Below are the code and all the weights of a small trained network. Each question names an input and a class and asks about switching units off, where a switched-off unit gives its printed mean instead of its output.

import numpy as np


def w(rows, s, z=0):
    codes = np.array(rows[::2]) - 128.0
    scale = np.full(codes.shape[1], s)
    scale[-1] = z or s
    return codes * scale


def f(y):
    return np.maximum(y, 0)


def log_softmax(a):
    a = a - a.max(-1, keepdims=True)
    return a - np.log(np.exp(a).sum(-1, keepdims=True))


def net(x, mask):
    res = np.array(x, float).reshape(1, 3) / 4 @ E
    y = f(res @ A[0][:, :-1].T + A[0][:, -1])
    res = res + np.where(mask, y, B[0][:, -1]) @ B[0][:, :-1]
    return log_softmax(res[-1] @ U[:, :-1].T + U[:, -1])


A, B = {}, {}
E = w([
[205,51,99,88,223,138],'x0',
[172,126,190,190,123,38],'x1',
[235,162,134,152,86,246],'x2',
],0.011)
A[0] = w([
[176,149,117,137,80,149,33],'N0',
[159,138,60,145,132,107,89],'N1',
[56,154,128,188,75,142,3],'N2',
[210,73,55,111,186,116,98],'N3',
[39,176,149,223,22,177,76],'N4',
[78,97,176,151,41,146,158],'N5',
[132,105,245,235,84,56,71],'N6',
[179,186,78,160,149,137,36],'N7',
[71,185,1,39,103,178,145],'N8',
[165,81,130,80,169,111,31],'N9',
[143,206,187,155,155,197,17],'N10',
[77,109,82,91,119,62,32],'N11',
[17,97,110,125,158,91,41],'N12',
[115,110,89,53,82,179,88],'N13',
[61,236,170,110,97,160,13],'N14',
[219,145,197,178,136,73,102],'N15',
[185,86,145,220,94,68,70],'N16',
[174,159,137,144,101,188,161],'N17',
[221,160,105,116,79,198,94],'N18',
[92,92,91,93,91,168,34],'N19',
[195,118,141,202,67,207,115],'N20',
[179,185,196,85,103,190,56],'N21',
[200,28,85,81,170,128,87],'N22',
],0.0094,0.0057)
B[0] = w([
[86,79,89,119,171,89,166],'N0',
[120,121,127,139,86,105,136],'N1',
[134,83,14,185,54,202,175],'N2',
[102,47,121,187,40,204,215],'N3',
[158,34,107,161,54,166,248],'N4',
[162,100,144,139,88,186,198],'N5',
[193,144,61,73,158,156,217],'N6',
[87,136,47,136,131,57,152],'N7',
[205,174,174,36,210,210,243],'N8',
[107,97,78,167,131,188,166],'N9',
[82,99,106,136,168,105,175],'N10',
[42,149,95,127,186,90,179],'N11',
[56,97,104,116,200,32,201],'N12',
[201,184,113,21,206,151,185],'N13',
[148,94,82,135,40,168,191],'N14',
[201,192,93,77,214,188,201],'N15',
[173,160,72,54,135,168,182],'N16',
[121,126,153,155,144,59,225],'N17',
[66,89,114,156,170,52,241],'N18',
[160,122,85,124,149,142,156],'N19',
[53,141,135,114,190,21,246],'N20',
[17,112,119,142,204,85,199],'N21',
[89,77,87,151,2,221,220],'N22',
],0.0072,0.011)
U = w([
[103,71,57,211,11,151,103],'0',
[10,137,78,167,181,1,94],'1',
[202,202,86,46,163,138,99],'2',
[129,153,159,149,111,94,249],'3',
[122,202,210,190,81,101,94],'4',
],0.0094,0.015)

Each question gives the input, the list of numbers given to net, and the class t.
The units are the neurons (one row each of A and B). Each row of codes is followed by its name. A weight is (code - 128) times the scale printed after its matrix; where a second scale follows, it is the last column's (A, B and U).
mask holds one flag per neuron, in row order. A switched-off neuron (its flag False) gives its mean, the last column of its row in B, instead of its output. The means were averaged over made-up inputs and are rounded, as every weight is.
A unit's drop is (log p(t) with every unit on - log p(t) with that unit switched off) / (log p(t) with every unit on - log p(t) with every unit switched off).
The circuit of an input: a set's keep is (log p(t) with only the set's units on - log p(t) with every unit switched off) / (log p(t) with every unit on - log p(t) with every unit switched off). Starting from the 12 units with the biggest drops (on a tie, the unit counted first), units are removed one at a time, each time the one whose removal leaves the highest keep (on an exact tie, the one counted first), for as long as the keep stays at least 0.8.
circuit, biggest first: the units of the circuit, biggest drop first
unit that matters most: the unit with the biggest drop
k most important neurons: the k neurons with the biggest drops, biggest first
drop of u: that unit's drop, to one decimal
input [1,3,-3], class 3: 2 most important neurons : [N20 N18]
input [7,-7,3], class 0: circuit, biggest first : [N22]
input [8,-7,8], class 0: 3 most important neurons : [N22 N3 N12]
input [-7,-8,-2], class 2: 2 most important neurons : [N8 N13]
input [7,-5,-3], class 0: 2 most important neurons : [N22 N3]
input [7,8,8], class 1: 2 most important neurons : [N20 N18]
input [-2,6,6], class 1: 2 most important neurons : [N20 N8]
input [-5,6,6], class 1: 3 most important neurons : [N20 N8 N21]
input [7,-3,8], class 1: 4 most important neurons : [N20 N18 N21 N4]
input [-1,3,-2], class 3: 2 most important neurons : [N8 N13]
input [2,-1,-3], class 3: 3 most important neurons : [N20 N18 N21]
input [8,-3,-6], class 0: drop of N22 : 0.2
input [-1,-8,8], class 1: drop of N21 : 0.2
input [-3,-3,2], class 3: unit that matters most : N22
input [6,-5,2], class 0: drop of N3 : 0.8
